[[-1.2, -1.1, -0.4, 0.5, 0.1, -0.6, -1.8, 1.0], [-1.8, 0.0, -1.5, 1.0, -0.3, 1.6, -1.6, 1.3], [-2.2, -2.1, -2.0, 1.7, 1.0, -2.0, -1.6, 0.9], [-1.8, -2.1, -2.1, 1.4, 0.9, -2.0, -1.3, 0.9], [-1.2, -1.8, -1.9, 1.7, 1.2, -2.0, -1.8, 0.3], [1.4, -1.1, 0.5, -0.9, 0.9, -1.8, 2.1, -0.9], [0.8, -1.4, 0.6, -1.8, 0.9, -2.3, 2.0, -1.3], [-2.4, -2.0, -1.0, 1.1, 1.2, -1.6, -1.9, 1.4], [-1.7, -1.8, -2.3, 0.3, 0.8, -1.5, -2.1, 0.5], [-1.6, -1.7, -2.3, 0.2, 1.8, -1.3, -2.1, 1.1], [-1.3, -1.4, -1.5, 0.7, 1.1, -1.7, -1.7, 1.3]]
The entry just right of 1.6 is -1.6
Find the entry just right of the largest entry.
-0.9
Find the largest entry.
2.1
Find the entry just right of -2.4.
-2.0
The entry just left of the largest entry is -1.8
Find the minimum.
-2.4

Read these off the array that follows. Rows and columns are numbered from 0.
1) What is the entry at row 1, column 0?
2) What is the entry in row 0 and column 0?
3) What is the top-right entry?
4) What is the entry in the bottom-right corner?
5) What is the entry just left of the largest entry?
6) What is the entry in the bottom-left corner?
7) What is the bottom entry of the column that holds the largest entry?
8) What is the minimum?
array([[ 29,  21,  58, -37, -40,  20,   6,  -9,  15,  14,  11],
       [ -1, -42,   0,  31,   3,  14, -14, -10,  -5, -17,  24],
       [ 34, -21, -39,  32,  25,   1, -50,  35, -37, -41,  17],
       [ -9,  15, -25,  32,  22, -33,  45,  26,  -4, -40,  48],
       [-31, -36, -31,  12,  28,  19, -26,  29, -36,  -3, -20],
       [-13,   5, -38,  53, -27, -30,  26, -18, -17, -49,  29],
       [-29,   5, -28,  31,  78,  20,  38,  16, -58, -46,  39],
       [  6,  10,  13,  14, -37, -31,  41, -37,   1,  -5,  20],
       [ 15, -36,  16, -13,  -8,  20, -24,  20, -18, -14,   7],
       [  2, -23,   2,   8,  -5,  30, -51,  27, -40,   9, -30],
       [ -7,  28,   7,  16,   5,  16,   2,   3, -13,  -5,   2],
       [ 26,  22,  61, -34, -29, -34,  55, -48,  40, -31,  31]])
1) -1
2) 29
3) 11
4) 31
5) 31
6) 26
7) -29
8) -58
